Below are the code and all the weights of a small trained network. Each question names an input and a target symbol and asks about switching units off, where a switched-off unit gives its printed mean instead of its output.

import numpy as np


def w(rows, s, z=0):
    codes = np.array(rows[::2]) - 128.0
    scale = np.full(codes.shape[1], s)
    scale[-1] = z or s
    return codes * scale


def norm(h):
    return h / np.sqrt((h * h).mean(-1, keepdims=True) + 1e-5)


def f(y):
    return y / 2 * (1 + np.tanh(0.7978845608 * (y + 0.044715 * y**3)))


def softmax(a):
    e = np.exp(a - a.max(-1, keepdims=True))
    return e / e.sum(-1, keepdims=True)


def log_softmax(a):
    a = a - a.max(-1, keepdims=True)
    return a - np.log(np.exp(a).sum(-1, keepdims=True))


def net(x, mask):
    ids = ['ΓΛΦβζθμπω'.index(c) for c in x.split()]
    T = len(ids)
    res = E[ids] + P[:T]
    u = 0
    for l in range(2):
        q, k, v = (norm(res) @ M[l].T for M in (Q, K, V))
        z = softmax(np.where(np.tri(T) > 0, q @ k.T / 4**0.5, -1e9)) @ v
        res = res + np.where(mask[u], z, O[l][:, -1]) @ O[l][:, :-1]
        u += 1
        y = f(norm(res) @ A[l][:, :-1].T + A[l][:, -1])
        res = res + np.where(mask[u : u + 4], y, B[l][:, -1]) @ B[l][:, :-1]
        u += 4
    return log_softmax(norm(res)[-1] @ U[:, :-1].T + U[:, -1])


Q, K, V, O, A, B = {}, {}, {}, {}, {}, {}
E = w([
[120,105,162],'Γ',
[249,75,126],'Λ',
[59,145,186],'Φ',
[117,112,99],'β',
[136,131,200],'ζ',
[147,116,111],'θ',
[124,200,192],'μ',
[136,115,166],'π',
[99,141,79],'ω',
],0.015)
P = w([
[96,148,78],'0',
[129,117,151],'1',
[126,37,157],'2',
[133,163,135],'3',
[134,103,149],'4',
[25,15,167],'5',
[254,105,89],'6',
[158,96,128],'7',
[167,34,146],'8',
[135,158,153],'9',
[149,97,122],'10',
],0.0097)
Q[0] = w([
[184,127,247],'0.h1',
[116,171,140],'0.h1',
[103,123,172],'0.h1',
[181,147,171],'0.h1',
],0.013)
K[0] = w([
[150,123,255],'0.h1',
[144,226,136],'0.h1',
[212,85,117],'0.h1',
[89,121,137],'0.h1',
],0.0099)
V[0] = w([
[182,101,173],'0.h1',
[1,63,165],'0.h1',
[49,106,60],'0.h1',
[87,42,174],'0.h1',
],0.004)
O[0] = w([
[155,11,66,173],'0.h1',
[13,132,83,251],'0.h1',
[253,126,77,99],'0.h1',
[94,177,98,244],'0.h1',
],0.0059,0.0032)
A[0] = w([
[77,254,176,243],'0.n1',
[109,74,104,153],'0.n2',
[105,206,130,252],'0.n3',
[86,116,165,217],'0.n4',
],0.0085,0.0018)
B[0] = w([
[247,86,105,231],'0.n1',
[2,217,188,194],'0.n2',
[93,49,6,160],'0.n3',
[153,152,63,253],'0.n4',
],0.0075,0.0037)
Q[1] = w([
[76,1,30],'1.h1',
[154,83,62],'1.h1',
[101,56,94],'1.h1',
[85,98,168],'1.h1',
],0.0089)
K[1] = w([
[85,53,130],'1.h1',
[24,90,106],'1.h1',
[66,88,157],'1.h1',
[191,21,254],'1.h1',
],0.0076)
V[1] = w([
[233,1,77],'1.h1',
[224,228,207],'1.h1',
[201,143,86],'1.h1',
[201,134,227],'1.h1',
],0.0038)
O[1] = w([
[134,234,110,142],'1.h1',
[90,2,45,3],'1.h1',
[200,188,116,77],'1.h1',
[29,125,31,71],'1.h1',
],0.0061,0.0034)
A[1] = w([
[226,65,127,188],'1.n1',
[166,51,145,6],'1.n2',
[158,100,215,86],'1.n3',
[254,154,179,152],'1.n4',
],0.0079,0.0018)
B[1] = w([
[150,202,32,207],'1.n1',
[126,3,235,134],'1.n2',
[51,200,28,205],'1.n3',
[101,18,121,254],'1.n4',
],0.0058,0.004)
U = w([
[204,188,31,254],'Γ',
[79,2,7,158],'Λ',
[128,169,147,77],'Φ',
[81,173,159,141],'β',
[127,204,136,54],'ζ',
[101,30,202,119],'θ',
[174,86,169,105],'μ',
[144,161,183,137],'π',
[166,75,153,55],'ω',
],0.01,0.0057)

Each question gives the input, a string of symbols that net reads in full, and the target symbol t.
The units are the heads (4 rows each of Q, K, V and O) and the neurons (one row each of A and B). Each row of codes is followed by its name. A weight is (code - 128) times the scale printed after its matrix; where a second scale follows, it is the last column's (O, A, B and U).
mask holds one flag per unit, layer by layer, with each layer's heads first. A switched-off unit (its flag False) gives its mean, the last column of its rows in O or B, instead of its output. The means were averaged over made-up inputs and are rounded, as every weight is.
A unit's drop is (log p(t) with every unit on - log p(t) with that unit switched off) / (log p(t) with every unit on - log p(t) with every unit switched off).
most important unit: the unit with the biggest drop
top k neurons: the k neurons with the biggest drops, biggest first
top k neurons in layer l: the k neurons of layer l with the biggest drops, biggest first
drop when u is switched off: that unit's drop, to one decimal
input Φ Γ Γ Γ Γ π Γ Φ Γ Γ, target Λ: most important unit => 0.n1
input Φ Φ Γ Φ Φ θ Γ Γ Φ π, target Γ: top 2 neurons => [0.n1; 1.n1]
input ζ μ Γ β θ Γ Γ ω Γ Γ θ, target β: top 4 neurons => [0.n1; 0.n4; 0.n2; 1.n1]
input Φ Φ Λ Γ, target Γ: top 3 neurons in layer 0 => [0.n1; 0.n2; 0.n3]
input Γ Γ π Φ, target Γ: top 3 neurons in layer 0 => [0.n1; 0.n2; 0.n3]
input Λ θ Λ ζ θ Γ Γ Φ π Λ, target Λ: top 3 neurons => [1.n4; 0.n4; 0.n1]
input Φ Φ Φ Γ, target Γ: top 2 neurons => [1.n1; 0.n1]
input ζ Γ Γ Γ Γ Γ Φ Γ β, target θ: top 3 neurons => [1.n1; 1.n3; 0.n4]
input Γ Φ Γ ζ ω Γ Γ Γ ζ Φ, target Λ: top 2 neurons in layer 0 => [0.n2; 0.n1]
input Γ ω Γ Φ Λ ω Γ β π ζ, target Γ: top 2 neurons in layer 1 => [1.n1; 1.n3]
input Φ θ ζ π Φ β π, target Λ: top 2 neurons => [1.n4; 0.n1]
input Λ Γ θ, target θ: top 2 neurons => [1.n1; 0.n1]
input Γ μ Γ Φ Γ Γ Γ θ Φ θ ζ, target Λ: top 3 neurons => [0.n2; 1.n4; 1.n3]
input Φ Φ θ, target β: most important unit => 0.n3
input Γ Γ π Γ π, target β: top 2 neurons => [1.n4; 1.n3]
input Φ β Γ Φ π, target β: top 2 neurons in layer 1 => [1.n3; 1.n4]
input Γ μ Φ Γ θ Γ Γ β ω θ, target Λ: top 2 neurons in layer 1 => [1.n2; 1.n4]
input π ζ β Φ ζ Γ Γ, target Λ: top 3 neurons => [1.n4; 0.n1; 0.n4]
input Γ Γ β θ Λ π Γ θ Γ θ, target Λ: drop when 1.n1 is switched off => -0.1
input β Γ Γ Γ Φ Φ Φ, target Λ: top neuron => [1.n4]
input Γ Γ Γ Γ Γ ζ Γ ζ μ, target Λ: drop when 1.n4 is switched off => 0.5
input Γ Γ Γ Φ, target Γ: drop when 1.h1 is switched off => -0.3
